Below are the code and all the weights of a small trained network. Each question names an input and a class and asks about switching units off, where a switched-off unit gives its printed mean instead of its output.

import numpy as np


def w(rows, s, z=0):
    codes = np.array(rows[::2]) - 128.0
    scale = np.full(codes.shape[1], s)
    scale[-1] = z or s
    return codes * scale


def norm(h):
    return h / np.sqrt((h * h).mean(-1, keepdims=True) + 1e-5)


def f(y):
    return y / 2 * (1 + np.tanh(0.7978845608 * (y + 0.044715 * y**3)))


def log_softmax(a):
    a = a - a.max(-1, keepdims=True)
    return a - np.log(np.exp(a).sum(-1, keepdims=True))


def net(x, mask):
    res = np.array(x, float).reshape(1, 7) / 4 @ E
    u = 0
    for l in range(4):
        y = f(norm(res) @ A[l][:, :-1].T + A[l][:, -1])
        res = res + np.where(mask[u : u + 6], y, B[l][:, -1]) @ B[l][:, :-1]
        u += 6
    return log_softmax(norm(res)[-1] @ U[:, :-1].T + U[:, -1])


A, B = {}, {}
E = w([
[171,61,146,114,82,117,83,129,94,109,171],'x0',
[101,254,23,142,78,142,105,131,154,131,89],'x1',
[198,195,119,175,136,142,172,189,155,120,202],'x2',
[194,74,153,98,161,127,151,187,108,175,101],'x3',
[143,220,169,114,99,64,152,49,174,160,129],'x4',
[119,94,203,98,57,106,117,176,115,208,82],'x5',
[108,124,210,126,141,152,143,139,247,152,170],'x6',
],0.0088)
A[0] = w([
[172,135,170,126,179,137,92,130,126,98,139,114],'0.n0',
[160,154,141,137,140,152,172,188,172,168,146,18],'0.n1',
[173,119,151,145,118,149,84,140,93,97,89,91],'0.n2',
[125,254,144,112,129,96,133,116,156,134,163,69],'0.n3',
[165,102,108,58,87,110,172,198,82,83,152,71],'0.n4',
[150,193,104,148,120,115,125,100,158,137,168,2],'0.n5',
],0.0086,0.0048)
B[0] = w([
[92,136,99,137,100,131,198,237,121,32,8,159],'0.n0',
[124,156,167,165,245,225,254,149,194,211,186,176],'0.n1',
[189,152,207,136,74,237,184,144,99,76,97,150],'0.n2',
[232,173,125,162,54,105,143,53,176,98,121,252],'0.n3',
[161,155,169,171,166,134,33,180,111,103,114,175],'0.n4',
[140,98,204,204,58,139,120,20,140,153,139,170],'0.n5',
],0.0065,0.0045)
A[1] = w([
[101,222,93,126,75,160,146,139,134,62,97,120],'1.n0',
[24,203,71,166,52,138,124,85,115,196,27,3],'1.n1',
[82,60,151,106,121,190,120,141,109,121,154,79],'1.n2',
[154,120,254,114,142,136,44,52,125,197,91,140],'1.n3',
[102,6,241,42,118,24,149,125,158,197,94,60],'1.n4',
[128,45,125,120,68,181,79,111,156,221,178,76],'1.n5',
],0.0067,0.0042)
B[1] = w([
[121,126,178,58,129,63,76,102,166,169,66,201],'1.n0',
[86,161,125,114,148,110,58,155,113,155,69,206],'1.n1',
[137,153,177,171,24,111,75,125,198,123,183,177],'1.n2',
[144,146,168,174,74,193,130,156,202,120,50,223],'1.n3',
[38,105,148,82,1,227,194,83,30,168,79,252],'1.n4',
[121,135,146,95,169,68,198,102,86,110,139,155],'1.n5',
],0.009,0.0046)
A[2] = w([
[229,61,91,134,83,153,69,196,2,138,176,5],'2.n0',
[99,125,99,155,180,64,167,130,137,90,61,110],'2.n1',
[131,128,151,121,149,92,204,188,177,185,158,78],'2.n2',
[37,87,106,148,165,151,106,135,167,26,181,27],'2.n3',
[205,81,93,150,173,113,127,139,87,65,128,85],'2.n4',
[123,104,109,75,230,136,148,137,35,160,160,62],'2.n5',
],0.0084,0.0032)
B[2] = w([
[184,133,222,229,206,24,95,135,116,10,47,254],'2.n0',
[140,125,96,80,164,144,125,114,88,119,168,157],'2.n1',
[139,67,88,172,132,112,102,171,90,177,134,191],'2.n2',
[89,63,137,52,117,95,129,92,213,115,209,190],'2.n3',
[161,76,99,96,140,128,140,103,106,75,118,199],'2.n4',
[122,187,96,177,156,144,168,62,106,156,147,151],'2.n5',
],0.012,0.0046)
A[3] = w([
[180,178,79,120,91,52,195,94,155,116,157,75],'3.n0',
[139,79,192,98,103,114,149,102,96,166,71,107],'3.n1',
[86,175,69,84,150,112,68,177,149,147,75,3],'3.n2',
[153,200,121,149,107,114,132,135,163,69,98,121],'3.n3',
[185,97,119,129,168,161,180,250,161,148,171,102],'3.n4',
[126,145,135,140,112,92,95,173,155,145,123,65],'3.n5',
],0.011,0.0041)
B[3] = w([
[201,151,132,162,91,245,146,76,158,157,172,223],'3.n0',
[66,143,126,175,153,250,148,171,78,60,170,253],'3.n1',
[105,176,119,79,143,32,75,125,62,181,153,184],'3.n2',
[164,75,209,180,162,128,42,123,125,137,167,235],'3.n3',
[38,205,83,163,126,23,229,233,164,255,60,233],'3.n4',
[139,122,32,145,163,154,99,96,120,179,145,139],'3.n5',
],0.0092,0.0059)
U = w([
[192,64,163,189,211,54,113,174,69,45,75,159],'0',
[45,98,202,139,36,255,176,166,59,120,86,205],'1',
[70,30,131,50,111,106,125,121,223,95,208,64],'2',
[158,122,43,68,211,164,199,76,93,103,171,4],'3',
[95,169,104,188,157,75,243,197,151,236,118,168],'4',
[66,202,81,54,144,49,24,99,56,177,97,77],'5',
[209,204,132,185,97,157,89,38,208,177,164,170],'6',
],0.014,0.0023)

Each question gives the input, the list of numbers given to net, and the class t.
The units are the neurons (one row each of A and B). Each row of codes is followed by its name. A weight is (code - 128) times the scale printed after its matrix; where a second scale follows, it is the last column's (A, B and U).
mask holds one flag per neuron, layer by layer. A switched-off neuron (its flag False) gives its mean, the last column of its row in B, instead of its output. The means were averaged over made-up inputs and are rounded, as every weight is.
A unit's drop is (log p(t) with every unit on - log p(t) with that unit switched off) / (log p(t) with every unit on - log p(t) with every unit switched off).
The circuit of an input: a set's keep is (log p(t) with only the set's units on - log p(t) with every unit switched off) / (log p(t) with every unit on - log p(t) with every unit switched off). Starting from the 12 units with the biggest drops (on a tie, the unit counted first), units are removed one at a time, each time the one whose removal leaves the highest keep (on an exact tie, the one counted first), for as long as the keep stays at least 0.8.
circuit, biggest first: the units of the circuit, biggest drop first
top k neurons: the k neurons with the biggest drops, biggest first
k most important neurons of layer l: the k neurons of layer l with the biggest drops, biggest first
drop when u is switched off: that unit's drop, to one decimal
input [5,7,-4,7,0,-1,2], class 0: top 2 neurons : (0.n5; 1.n4)
input [7,-8,-4,-2,3,-8,4], class 1: circuit, biggest first : (1.n4)
input [6,4,-8,-2,3,-2,4], class 5: top 3 neurons : (1.n1; 0.n5; 3.n2)
input [3,4,0,-2,-2,-8,-3], class 3: 3 most important neurons of layer 3 : (3.n4; 3.n0; 3.n3)
input [5,7,-2,-8,-6,1,6], class 5: circuit, biggest first : (1.n0; 3.n2)
input [2,7,5,4,0,4,-3], class 0: top 3 neurons : (0.n4; 1.n3; 2.n0)
input [-1,-5,7,-6,-1,5,-2], class 4: top 2 neurons : (0.n1; 3.n4)
input [0,-4,0,-6,-8,2,0], class 2: top 3 neurons : (2.n3; 1.n2; 0.n3)
input [-3,-1,-3,4,-4,-4,6], class 4: 2 most important neurons of layer 0 : (0.n1; 0.n5)
input [6,4,0,8,1,7,-4], class 0: top 2 neurons : (2.n0; 0.n4)
input [-4,7,-8,-1,4,-3,8], class 5: top 3 neurons : (1.n1; 3.n2; 1.n0)
input [-8,-8,1,-3,0,-2,2], class 4: top 2 neurons : (2.n2; 3.n4)
input [-8,-1,2,-1,3,2,-5], class 6: top 2 neurons : (0.n3; 3.n0)
input [-6,0,0,-5,-7,-6,0], class 2: circuit, biggest first : (2.n3)
input [-5,-5,3,-6,-6,8,-6], class 0: drop when 2.n0 is switched off : 0.2
input [7,-3,-3,6,8,-7,-1], class 1: drop when 1.n4 is switched off : 0.2
input [0,-2,-2,-8,-8,2,-4], class 0: drop when 2.n0 is switched off : 1.6
input [-4,8,-4,4,-4,5,2], class 5: drop when 1.n2 is switched off : 0.0
